Below is a small trained network, with its code and all its weights. Each question gives an input and a target symbol and asks what happens when units are switched off, that is, made to give their printed mean instead of their output.

import numpy as np


def w(rows, s, z=0):
    codes = np.array(rows[::2]) - 128.0
    scale = np.full(codes.shape[1], s)
    scale[-1] = z or s
    return codes * scale


def norm(h):
    return h / np.sqrt((h * h).mean(-1, keepdims=True) + 1e-5)


def softmax(a):
    e = np.exp(a - a.max(-1, keepdims=True))
    return e / e.sum(-1, keepdims=True)


def log_softmax(a):
    a = a - a.max(-1, keepdims=True)
    return a - np.log(np.exp(a).sum(-1, keepdims=True))


def net(x, mask):
    ids = ['Ψβζημτφ'.index(c) for c in x.split()]
    T = len(ids)
    res = E[ids] + P[:T]
    u = 0
    for l in range(3):
        r = norm(res)
        for j in range(3):
            rows = slice(2 * j, 2 * j + 2)
            q, k, v = (r @ M[l][rows].T for M in (Q, K, V))
            z = softmax(np.where(np.tri(T) > 0, q @ k.T / 2**0.5, -1e9)) @ v
            o = O[l][rows]
            res = res + np.where(mask[u + j], z, o[:, -1]) @ o[:, :-1]
        u += 3
    return log_softmax(norm(res)[-1] @ U[:, :-1].T + U[:, -1])


Q, K, V, O = {}, {}, {}, {}
E = w([
[213,157,61,14,229,191,116,61],'Ψ',
[196,154,111,208,92,10,185,130],'β',
[254,147,111,171,124,163,192,142],'ζ',
[253,196,140,179,160,191,149,109],'η',
[220,220,205,103,103,169,167,144],'μ',
[209,116,144,138,106,155,21,143],'τ',
[99,142,162,156,72,199,140,54],'φ',
],0.0053)
P = w([
[4,157,39,179,83,101,108,214],'0',
[27,194,10,145,89,116,95,168],'1',
[66,185,19,134,88,125,86,144],'2',
[94,164,38,125,93,116,95,125],'3',
[102,142,60,110,91,115,107,110],'4',
[113,119,77,91,94,112,111,97],'5',
[119,99,97,71,93,108,123,83],'6',
[114,77,116,56,94,109,127,71],'7',
[117,52,138,29,100,104,127,61],'8',
[111,37,149,24,106,104,133,48],'9',
[106,25,164,20,124,99,142,33],'10',
],0.0032)
Q[0] = w([
[136,133,123,198,137,55,202,135],'0.h1',
[159,217,130,109,165,189,134,75],'0.h1',
[139,180,122,199,57,64,123,209],'0.h2',
[189,178,92,101,98,196,125,102],'0.h2',
[104,74,167,134,123,124,171,184],'0.h3',
[181,99,81,140,94,79,253,105],'0.h3',
],0.0064)
K[0] = w([
[192,131,161,136,70,247,194,241],'0.h1',
[114,198,144,159,158,117,58,85],'0.h1',
[116,118,55,60,143,53,123,136],'0.h2',
[170,157,115,65,241,215,103,82],'0.h2',
[154,157,165,195,134,142,171,180],'0.h3',
[187,139,254,139,190,118,109,13],'0.h3',
],0.0057)
V[0] = w([
[145,123,109,163,130,209,162,110],'0.h1',
[66,154,116,173,69,67,75,88],'0.h1',
[175,130,179,172,55,91,72,145],'0.h2',
[181,153,73,17,174,254,109,141],'0.h2',
[225,99,91,80,88,154,169,72],'0.h3',
[169,123,185,103,220,184,164,114],'0.h3',
],0.0036)
O[0] = w([
[186,97,114,103,126,179,145,127,193],'0.h1',
[142,125,102,174,93,3,126,119,131],'0.h1',
[197,165,103,120,123,183,117,112,141],'0.h2',
[76,124,117,150,96,16,132,123,255],'0.h2',
[134,138,147,147,109,73,104,75,234],'0.h3',
[136,160,136,160,195,127,57,133,110],'0.h3',
],0.0049,0.0035)
Q[1] = w([
[244,176,26,160,155,21,151,1],'1.h1',
[130,145,138,87,41,105,140,108],'1.h1',
[118,73,116,150,129,85,106,56],'1.h2',
[195,147,84,149,108,171,141,155],'1.h2',
[60,158,205,98,79,141,108,135],'1.h3',
[109,66,139,171,173,198,121,188],'1.h3',
],0.0078)
K[1] = w([
[147,86,241,71,83,68,110,41],'1.h1',
[85,47,66,124,92,120,57,28],'1.h1',
[136,115,53,52,190,149,65,46],'1.h2',
[147,165,215,225,18,216,188,61],'1.h2',
[60,99,40,119,158,185,113,133],'1.h3',
[145,152,112,196,106,229,170,254],'1.h3',
],0.0058)
V[1] = w([
[77,102,171,116,122,175,47,123],'1.h1',
[148,46,74,253,175,133,119,94],'1.h1',
[84,134,137,81,153,129,93,104],'1.h2',
[91,134,73,23,165,96,148,94],'1.h2',
[158,171,168,94,96,142,191,137],'1.h3',
[154,109,42,89,201,149,151,172],'1.h3',
],0.0048)
O[1] = w([
[142,214,1,162,54,110,146,119,3],'1.h1',
[169,80,29,196,244,173,96,42,132],'1.h1',
[166,191,64,107,103,137,132,79,54],'1.h2',
[235,173,91,61,113,51,134,139,161],'1.h2',
[73,169,193,53,149,61,69,179,169],'1.h3',
[82,63,93,48,108,100,196,93,103],'1.h3',
],0.0031,0.0034)
Q[2] = w([
[45,166,146,110,129,212,72,155],'2.h1',
[21,55,100,102,102,100,149,126],'2.h1',
[250,98,234,129,71,34,121,1],'2.h2',
[107,93,157,141,219,193,147,214],'2.h2',
[101,170,75,162,60,168,100,150],'2.h3',
[14,66,155,119,240,230,141,209],'2.h3',
],0.0077)
K[2] = w([
[75,126,55,150,121,167,177,239],'2.h1',
[176,127,161,251,179,163,166,224],'2.h1',
[125,115,114,2,153,35,121,21],'2.h2',
[228,150,139,194,169,168,134,224],'2.h2',
[35,136,74,218,34,201,146,125],'2.h3',
[129,231,69,159,204,152,178,255],'2.h3',
],0.0068)
V[2] = w([
[140,73,73,12,58,99,146,119],'2.h1',
[82,115,186,170,59,146,61,116],'2.h1',
[161,135,132,223,126,169,21,255],'2.h2',
[199,120,76,51,187,107,153,184],'2.h2',
[190,189,74,84,185,146,110,197],'2.h3',
[127,45,107,149,128,91,13,171],'2.h3',
],0.0046)
O[2] = w([
[104,102,196,45,102,218,152,81,153],'2.h1',
[11,84,72,123,89,87,160,144,130],'2.h1',
[170,138,198,71,102,105,69,9,4],'2.h2',
[9,47,150,177,109,85,109,74,187],'2.h2',
[152,84,212,146,110,5,93,55,55],'2.h3',
[31,148,142,97,23,195,87,4,165],'2.h3',
],0.0049,0.0033)
U = w([
[2,134,51,156,131,48,131,154,96],'Ψ',
[82,85,137,192,86,141,156,157,43],'β',
[90,53,183,106,183,224,158,122,255],'ζ',
[213,131,127,154,202,97,93,72,128],'η',
[161,170,218,57,103,66,127,175,70],'μ',
[134,148,143,81,38,169,119,31,116],'τ',
[185,178,56,86,118,202,153,177,157],'φ',
],0.0084,0.0021)

Each question gives the input, a string of symbols that net reads in full, and the target symbol t.
The units are the heads (2 rows each of Q, K, V and O). Each row of codes is followed by its name. A weight is (code - 128) times the scale printed after its matrix; where a second scale follows, it is the last column's (O and U).
mask holds one flag per head, layer by layer. A switched-off head (its flag False) gives its mean, the last column of its rows in O, instead of its output. The means were averaged over made-up inputs and are rounded, as every weight is.
A unit's drop is (log p(t) with every unit on - log p(t) with that unit switched off) / (log p(t) with every unit on - log p(t) with every unit switched off).
The circuit of an input: a set's keep is (log p(t) with only the set's units on - log p(t) with every unit switched off) / (log p(t) with every unit on - log p(t) with every unit switched off). Starting from all 9 units, units are removed one at a time, each time the one whose removal leaves the highest keep (on an exact tie, the one counted first), for as long as the keep stays at least 0.8.
circuit, biggest first: the units of the circuit, biggest drop first
unit that matters most: the unit with the biggest drop
which heads matter: for each layer, one digit per head in row order, 1 if its drop is at least 0.15 and else 0, layers parted by /
drop when u is switched off: that unit's drop, to one decimal
input η β η β τ φ τ, target φ: circuit, biggest first : [2.h2]
input μ β η ζ ζ Ψ η η, target ζ: circuit, biggest first : [2.h1; 2.h2]
input β η β μ Ψ η τ φ η τ β, target ζ: which heads matter : 110 / 000 / 110
input η ζ τ η η η τ μ, target τ: which heads matter : 000 / 000 / 011
input μ Ψ μ η μ μ β η φ Ψ, target φ: circuit, biggest first : [1.h2; 2.h2]
input τ η β η ζ η η η μ β, target μ: circuit, biggest first : [1.h1; 0.h2]
input Ψ β η β, target β: which heads matter : 010 / 011 / 110
input β η η Ψ Ψ η Ψ β β β, target ζ: which heads matter : 010 / 000 / 110
input β β β β, target β: circuit, biggest first : [1.h2; 0.h2]
input μ ζ μ η β τ φ μ η, target φ: which heads matter : 000 / 100 / 111
input β η η μ β, target μ: which heads matter : 010 / 100 / 010
input β β β ζ, target ζ: which heads matter : 011 / 111 / 000
input ζ η η η, target η: which heads matter : 000 / 000 / 110
input φ Ψ μ, target Ψ: which heads matter : 010 / 000 / 010
input η φ τ β τ η μ, target τ: which heads matter : 100 / 000 / 011
input β η η μ β ζ φ η β, target φ: which heads matter : 000 / 100 / 010
input τ β β μ β η η η β, target η: circuit, biggest first : [0.h2; 0.h3]
input ζ φ ζ η Ψ β η μ μ β Ψ, target μ: circuit, biggest first : [1.h1; 2.h3]
input η Ψ η η Ψ ζ φ β η, target φ: unit that matters most : 0.h2
input Ψ β η η ζ, target Ψ: unit that matters most : 0.h2
input η η Ψ μ φ η τ η β μ, target β: drop when 2.h2 is switched off : 1.2
input β η β τ ζ η, target τ: drop when 2.h3 is switched off : 0.3
